Here is a tiny trained network, its code and every weight. The questions are about switching its units off for an input and a class, where a switched-off unit gives its printed mean instead of its output.

import numpy as np


def w(rows, s, z=0):
    codes = np.array(rows[::2]) - 128.0
    scale = np.full(codes.shape[1], s)
    scale[-1] = z or s
    return codes * scale


def norm(h):
    return h / np.sqrt((h * h).mean(-1, keepdims=True) + 1e-5)


def f(y):
    return y / 2 * (1 + np.tanh(0.7978845608 * (y + 0.044715 * y**3)))


def log_softmax(a):
    a = a - a.max(-1, keepdims=True)
    return a - np.log(np.exp(a).sum(-1, keepdims=True))


def net(x, mask):
    res = np.array(x, float).reshape(1, 2) / 4 @ E
    u = 0
    for l in range(4):
        y = f(norm(res) @ A[l][:, :-1].T + A[l][:, -1])
        res = res + np.where(mask[u : u + 5], y, B[l][:, -1]) @ B[l][:, :-1]
        u += 5
    return log_softmax(norm(res)[-1] @ U[:, :-1].T + U[:, -1])


A, B = {}, {}
E = w([
[143,118,133,120,253,160,126,110,122,124],'x0',
[93,117,154,160,139,118,175,134,156,119],'x1',
],0.019)
A[0] = w([
[29,138,192,142,118,97,113,119,206,132,179],'L0N0',
[109,93,195,14,111,134,121,112,226,76,3],'L0N1',
[181,151,134,214,58,121,79,88,135,176,140],'L0N2',
[107,113,140,253,127,173,152,155,178,88,38],'L0N3',
[85,87,162,179,119,143,225,52,162,100,38],'L0N4',
],0.0053,0.0031)
B[0] = w([
[152,67,139,150,230,62,147,130,59,182,250],'L0N0',
[54,103,113,53,46,134,133,101,81,10,85],'L0N1',
[100,85,132,114,166,161,23,93,107,169,221],'L0N2',
[130,153,140,192,124,97,87,203,76,72,186],'L0N3',
[105,88,66,83,60,255,161,196,38,61,222],'L0N4',
],0.0095,0.0028)
A[1] = w([
[202,110,102,181,162,213,140,160,115,7,126],'L1N0',
[91,152,180,180,88,248,247,207,53,3,3],'L1N1',
[74,76,36,205,145,38,167,103,195,83,28],'L1N2',
[189,131,166,152,99,32,160,99,249,138,66],'L1N3',
[86,147,33,173,33,59,221,192,178,154,182],'L1N4',
],0.0055,0.0024)
B[1] = w([
[156,108,167,115,92,152,166,85,150,134,238],'L1N0',
[141,120,146,97,161,122,105,168,169,105,255],'L1N1',
[163,102,119,117,121,146,186,167,90,100,131],'L1N2',
[223,176,129,8,147,138,124,72,120,172,109],'L1N3',
[72,197,144,112,213,162,125,74,153,45,218],'L1N4',
],0.011,0.0041)
A[2] = w([
[100,160,200,5,96,173,117,101,29,41,126],'L2N0',
[97,253,179,138,83,119,78,103,114,156,255],'L2N1',
[36,72,167,189,141,43,77,43,90,106,28],'L2N2',
[144,152,178,179,106,173,185,70,241,158,110],'L2N3',
[163,54,165,115,201,104,79,180,132,236,190],'L2N4',
],0.0072,0.00081)
B[2] = w([
[85,146,68,135,119,113,118,109,122,254,188],'L2N0',
[128,157,182,118,200,102,153,108,170,96,199],'L2N1',
[189,95,171,91,110,133,168,98,73,143,173],'L2N2',
[178,132,123,79,60,136,113,99,141,164,144],'L2N3',
[123,113,151,111,118,50,150,122,98,148,255],'L2N4',
],0.012,0.0064)
A[3] = w([
[178,99,1,98,117,129,32,131,114,187,79],'L3N0',
[144,102,170,92,131,120,129,146,55,124,250],'L3N1',
[111,126,128,204,131,139,150,163,168,48,60],'L3N2',
[138,126,135,123,221,163,150,97,140,124,130],'L3N3',
[51,192,114,137,52,103,142,68,121,168,80],'L3N4',
],0.0095,0.0021)
B[3] = w([
[66,53,246,164,96,175,254,220,151,22,226],'L3N0',
[219,78,61,107,79,141,74,143,161,180,251],'L3N1',
[78,149,221,85,92,232,101,135,90,111,166],'L3N2',
[46,245,74,182,45,85,83,79,125,130,254],'L3N3',
[180,126,60,172,209,126,128,81,120,188,198],'L3N4',
],0.0094,0.0072)
U = w([
[99,202,94,164,160,65,100,5,127,186,154],'0',
[76,97,206,154,137,148,150,190,108,68,146],'1',
[222,95,83,42,82,91,78,148,127,183,162],'2',
[160,201,94,57,112,152,105,127,166,76,8],'3',
[182,195,77,82,114,161,120,122,159,64,18],'4',
[164,195,74,62,119,153,119,125,174,67,16],'5',
[173,177,77,81,112,163,110,109,165,54,1],'6',
],0.022,0.013)

Each question gives the input, the list of numbers given to net, and the class t.
The units are the neurons (one row each of A and B). Each row of codes is followed by its name. A weight is (code - 128) times the scale printed after its matrix; where a second scale follows, it is the last column's (A, B and U).
mask holds one flag per neuron, layer by layer. A switched-off neuron (its flag False) gives its mean, the last column of its row in B, instead of its output. The means were averaged over made-up inputs and are rounded, as every weight is.
A unit's drop is (log p(t) with every unit on - log p(t) with that unit switched off) / (log p(t) with every unit on - log p(t) with every unit switched off).
The circuit of an input: a set's keep is (log p(t) with only the set's units on - log p(t) with every unit switched off) / (log p(t) with every unit on - log p(t) with every unit switched off). Starting from the 12 units with the biggest drops (on a tie, the unit counted first), units are removed one at a time, each time the one whose removal leaves the highest keep (on an exact tie, the one counted first), for as long as the keep stays at least 0.8.
units of the circuit, in order: the units of the circuit, biggest drop first
unit that matters most: the unit with the biggest drop
top k neurons: the k neurons with the biggest drops, biggest first
top k neurons in layer l: the k neurons of layer l with the biggest drops, biggest first
drop when u is switched off: that unit's drop, to one decimal
input [4,-6], class 1: top 2 neurons => [L3N0; L2N1]
input [7,7], class 0: top 3 neurons => [L3N3; L3N0; L2N3]
input [5,4], class 0: units of the circuit, in order => [L3N3]
input [3,-1], class 2: top 2 neurons => [L1N4; L2N3]
input [3,0], class 2: top 3 neurons => [L1N4; L2N3; L2N1]
input [-6,6], class 0: top 3 neurons => [L1N4; L2N0; L3N0]
input [2,-2], class 2: top 4 neurons => [L1N4; L2N4; L0N4; L2N0]
input [0,-1], class 2: top 2 neurons => [L0N4; L1N4]
input [3,-2], class 2: top 3 neurons => [L1N4; L0N4; L2N4]
input [0,-4], class 1: top 2 neurons => [L3N0; L0N0]
input [-5,-7], class 1: top 2 neurons => [L3N0; L0N2]
input [-7,6], class 0: top 2 neurons => [L1N4; L2N0]
input [3,-3], class 2: top 2 neurons in layer 3 => [L3N1; L3N4]
input [3,-8], class 1: unit that matters most => L3N0
input [1,3], class 2: top 2 neurons in layer 3 => [L3N0; L3N1]
input [2,1], class 2: drop when L1N4 is switched off => 0.2
input [-4,4], class 0: drop when L1N4 is switched off => 5.2
input [-2,-5], class 1: drop when L3N0 is switched off => 1.1
